Here is a tiny trained network, its code and every weight. The questions are about switching its units off for an input and a target symbol, where a switched-off unit gives its printed mean instead of its output.

import numpy as np


def w(rows, s, z=0):
    codes = np.array(rows[::2]) - 128.0
    scale = np.full(codes.shape[1], s)
    scale[-1] = z or s
    return codes * scale


def f(y):
    return y / 2 * (1 + np.tanh(0.7978845608 * (y + 0.044715 * y**3)))


def softmax(a):
    e = np.exp(a - a.max(-1, keepdims=True))
    return e / e.sum(-1, keepdims=True)


def log_softmax(a):
    a = a - a.max(-1, keepdims=True)
    return a - np.log(np.exp(a).sum(-1, keepdims=True))


def net(x, mask):
    ids = ['αβγδεζηθλμπστφψω'.index(c) for c in x.split()]
    T = len(ids)
    res = E[ids] + P[:T]
    u = 0
    for l in range(2):
        q, k, v = (res @ M[l].T for M in (Q, K, V))
        z = softmax(np.where(np.tri(T) > 0, q @ k.T / 4**0.5, -1e9)) @ v
        res = res + np.where(mask[u], z, O[l][:, -1]) @ O[l][:, :-1]
        u += 1
        y = f(res @ A[l][:, :-1].T + A[l][:, -1])
        res = res + np.where(mask[u : u + 12], y, B[l][:, -1]) @ B[l][:, :-1]
        u += 12
    return log_softmax(res[-1] @ U[:, :-1].T + U[:, -1])


Q, K, V, O, A, B = {}, {}, {}, {}, {}, {}
E = w([
[89,182,65,112,125,120,119],'α',
[110,123,76,152,109,195,126],'β',
[100,131,130,198,185,133,212],'γ',
[142,174,89,176,206,161,113],'δ',
[100,174,151,193,156,129,149],'ε',
[119,97,136,127,139,174,190],'ζ',
[113,151,171,99,166,91,168],'η',
[163,173,193,105,189,153,148],'θ',
[65,181,116,165,113,155,184],'λ',
[98,157,122,112,100,100,160],'μ',
[97,168,122,108,120,108,97],'π',
[57,53,116,113,102,117,100],'σ',
[90,94,71,81,125,143,141],'τ',
[84,158,180,146,115,119,179],'φ',
[74,106,3,165,107,133,227],'ψ',
[110,54,142,117,137,167,138],'ω',
],0.021)
P = w([
[137,134,80,102,84,82,246],'0',
[44,112,152,141,175,162,65],'1',
[186,145,213,95,49,155,68],'2',
[163,188,35,182,71,35,100],'3',
[65,123,27,60,208,170,26],'4',
[221,94,198,36,131,110,113],'5',
[166,176,34,179,89,5,118],'6',
],0.013)
Q[0] = w([
[125,153,177,107,60,255,42],'0.h1',
[154,107,133,122,92,23,117],'0.h1',
[76,119,195,139,103,154,209],'0.h1',
[136,95,137,232,146,154,132],'0.h1',
],0.0075)
K[0] = w([
[234,135,112,199,11,135,40],'0.h1',
[125,126,172,150,10,81,159],'0.h1',
[104,81,228,128,110,122,101],'0.h1',
[94,161,88,254,101,168,161],'0.h1',
],0.0066)
V[0] = w([
[90,171,147,119,93,255,37],'0.h1',
[165,161,91,117,88,41,157],'0.h1',
[93,173,109,108,166,215,176],'0.h1',
[89,199,142,142,100,157,79],'0.h1',
],0.0089)
O[0] = w([
[167,74,100,57,210,137,127,107],'0.h1',
[6,178,132,3,39,115,223,134],'0.h1',
[101,34,52,184,240,121,120,254],'0.h1',
[129,36,92,178,237,25,148,141],'0.h1',
],0.0053,0.0051)
A[0] = w([
[54,125,113,158,120,195,112,108],'0.n1',
[83,95,96,62,146,174,88,78],'0.n2',
[87,202,83,209,124,64,108,148],'0.n3',
[112,60,109,118,72,139,74,253],'0.n4',
[162,136,83,205,186,117,129,123],'0.n5',
[79,92,119,104,182,141,169,171],'0.n6',
[133,119,179,123,104,179,181,134],'0.n7',
[120,156,180,92,128,149,68,74],'0.n8',
[132,86,154,37,97,92,59,91],'0.n9',
[97,125,223,112,180,123,111,161],'0.n10',
[152,133,254,84,104,35,115,190],'0.n11',
[86,203,103,152,125,104,160,131],'0.n12',
],0.011,0.004)
B[0] = w([
[81,105,130,152,114,134,46,180],'0.n1',
[152,115,217,110,167,141,1,191],'0.n2',
[172,98,203,116,144,49,129,254],'0.n3',
[207,218,149,143,188,99,226,189],'0.n4',
[116,166,132,64,79,107,144,215],'0.n5',
[128,125,120,181,122,139,30,209],'0.n6',
[80,104,221,250,57,111,178,151],'0.n7',
[36,33,59,144,168,96,41,137],'0.n8',
[176,127,47,109,158,237,117,165],'0.n9',
[111,124,133,190,120,153,10,175],'0.n10',
[126,132,110,139,100,72,70,183],'0.n11',
[106,73,121,97,209,154,163,222],'0.n12',
],0.0079,0.011)
Q[1] = w([
[12,124,231,108,144,170,137],'1.h1',
[94,139,82,90,57,71,106],'1.h1',
[134,93,160,63,200,65,254],'1.h1',
[180,45,195,125,155,19,200],'1.h1',
],0.0063)
K[1] = w([
[75,126,229,215,204,77,78],'1.h1',
[86,120,86,112,96,146,157],'1.h1',
[2,98,70,67,197,178,177],'1.h1',
[103,141,202,178,90,191,238],'1.h1',
],0.0071)
V[1] = w([
[136,226,156,46,149,62,105],'1.h1',
[214,126,213,230,201,75,130],'1.h1',
[119,86,215,152,2,37,181],'1.h1',
[194,243,124,165,53,215,111],'1.h1',
],0.0067)
O[1] = w([
[130,180,134,86,160,110,208,100],'1.h1',
[116,176,165,250,141,159,134,200],'1.h1',
[135,123,162,136,80,102,151,125],'1.h1',
[187,174,114,130,61,96,141,2],'1.h1',
],0.016,0.009)
A[1] = w([
[118,64,6,88,121,141,100,148],'1.n1',
[135,226,94,167,137,63,213,255],'1.n2',
[91,124,121,145,132,42,95,94],'1.n3',
[127,159,117,165,80,73,164,85],'1.n4',
[90,157,58,92,159,147,77,118],'1.n5',
[86,94,120,150,72,147,42,92],'1.n6',
[126,73,76,51,111,128,146,103],'1.n7',
[165,117,156,50,89,123,167,53],'1.n8',
[2,189,93,137,65,185,146,190],'1.n9',
[159,91,56,170,119,124,43,186],'1.n10',
[98,152,87,56,85,135,165,128],'1.n11',
[185,152,58,108,178,143,149,164],'1.n12',
],0.009,0.0064)
B[1] = w([
[147,98,227,158,143,60,120,185],'1.n1',
[88,234,111,115,163,85,126,166],'1.n2',
[107,97,108,92,89,251,83,190],'1.n3',
[216,159,129,187,83,85,98,163],'1.n4',
[139,121,196,174,24,106,124,233],'1.n5',
[100,173,102,66,122,164,170,218],'1.n6',
[182,161,232,108,140,117,115,167],'1.n7',
[204,97,77,88,73,254,169,157],'1.n8',
[238,105,112,32,197,77,82,158],'1.n9',
[116,101,82,66,141,97,159,253],'1.n10',
[158,141,125,216,130,121,142,148],'1.n11',
[62,108,55,97,71,168,204,179],'1.n12',
],0.0084,0.02)
U = w([
[55,111,116,149,142,128,85,179],'α',
[75,153,175,70,75,179,94,85],'β',
[152,52,77,159,60,152,116,140],'γ',
[161,127,132,190,66,122,76,56],'δ',
[255,76,154,142,172,209,112,41],'ε',
[141,191,148,73,195,201,224,114],'ζ',
[166,147,166,108,222,138,157,194],'η',
[98,149,169,188,171,131,192,140],'θ',
[36,198,174,93,70,136,214,149],'λ',
[193,194,144,89,118,159,128,159],'μ',
[120,208,145,138,156,65,119,175],'π',
[21,222,117,62,161,109,206,68],'σ',
[129,68,135,199,105,76,166,162],'τ',
[152,83,180,206,88,222,151,2],'φ',
[158,109,117,107,143,47,80,102],'ψ',
[118,140,162,89,82,253,204,92],'ω',
],0.0082,0.0047)

Each question gives the input, a string of symbols that net reads in full, and the target symbol t.
The units are the heads (4 rows each of Q, K, V and O) and the neurons (one row each of A and B). Each row of codes is followed by its name. A weight is (code - 128) times the scale printed after its matrix; where a second scale follows, it is the last column's (O, A, B and U).
mask holds one flag per unit, layer by layer, with each layer's heads first. A switched-off unit (its flag False) gives its mean, the last column of its rows in O or B, instead of its output. The means were averaged over made-up inputs and are rounded, as every weight is.
A unit's drop is (log p(t) with every unit on - log p(t) with that unit switched off) / (log p(t) with every unit on - log p(t) with every unit switched off).
The circuit of an input: a set's keep is (log p(t) with only the set's units on - log p(t) with every unit switched off) / (log p(t) with every unit on - log p(t) with every unit switched off). Starting from the 12 units with the biggest drops (on a tie, the unit counted first), units are removed one at a time, each time the one whose removal leaves the highest keep (on an exact tie, the one counted first), for as long as the keep stays at least 0.8.
units of the circuit, in order: the units of the circuit, biggest drop first
unit that matters most: the unit with the biggest drop
top k neurons: the k neurons with the biggest drops, biggest first
top k neurons in layer l: the k neurons of layer l with the biggest drops, biggest first
input λ τ α θ φ, target α: units of the circuit, in order -> [1.h1 0.n2 0.h1 0.n6]
input β η σ ε θ ψ, target τ: unit that matters most -> 1.n1
input λ φ φ λ μ η φ, target α: units of the circuit, in order -> [0.n12 1.h1 0.h1 0.n5]
input ε ε τ μ η σ π, target θ: top 3 neurons -> [0.n12 0.n3 0.n5]
input σ γ ω, target ε: top 3 neurons in layer 1 -> [1.n5 1.n12 1.n2]
input α α σ α θ σ ψ, target η: units of the circuit, in order -> [1.h1 1.n7 0.n12 0.h1]
input σ ζ θ θ δ γ, target θ: top 2 neurons -> [0.n3 0.n4]
input φ φ μ σ θ ζ, target φ: top 2 neurons in layer 1 -> [1.n10 1.n2]
input η θ σ, target γ: top 3 neurons -> [0.n8 0.n4 0.n9]
input μ σ τ ψ τ ζ ε, target ω: top 3 neurons -> [1.n8 0.n12 0.n4]
input γ μ θ τ, target φ: top 2 neurons -> [0.n12 0.n3]
input δ δ δ δ ζ ζ, target φ: top 2 neurons -> [0.n7 1.n9]
input ε ζ γ α, target θ: units of the circuit, in order -> [0.n12 1.h1 0.n3 0.h1]
input μ σ ζ σ ω η θ, target ω: unit that matters most -> 1.h1
input θ π γ σ θ λ, target η: units of the circuit, in order -> [0.n3 1.n9 1.h1 1.n12]
input μ σ σ π, target ω: top 2 neurons in layer 0 -> [0.n12 0.n4]
input ω φ ω φ, target δ: units of the circuit, in order -> [1.h1 0.h1 0.n7 1.n4]
input σ σ η β, target μ: top 3 neurons -> [0.n4 0.n3 1.n8]
input ψ θ ε δ ω φ τ, target β: units of the circuit, in order -> [1.h1 0.n12 0.h1 1.n7]
input η β μ θ ω σ ζ, target λ: units of the circuit, in order -> [1.h1 0.h1]
input σ ω θ θ, target μ: unit that matters most -> 0.h1
input ζ π θ φ η, target α: top 2 neurons in layer 0 -> [0.n8 0.n4]
input ε μ τ, target ω: top 3 neurons -> [1.n12 0.n9 0.n4]
input σ η δ η ε ω ψ, target μ: top 2 neurons -> [0.n3 1.n8]
input α ω γ φ, target η: top 2 neurons in layer 0 -> [0.n12 0.n4]
input η γ ω μ π ε δ, target λ: top 3 neurons in layer 0 -> [0.n3 0.n7 0.n12]
input μ ψ ψ β ψ ζ μ, target ω: top 2 neurons -> [1.n8 0.n12]
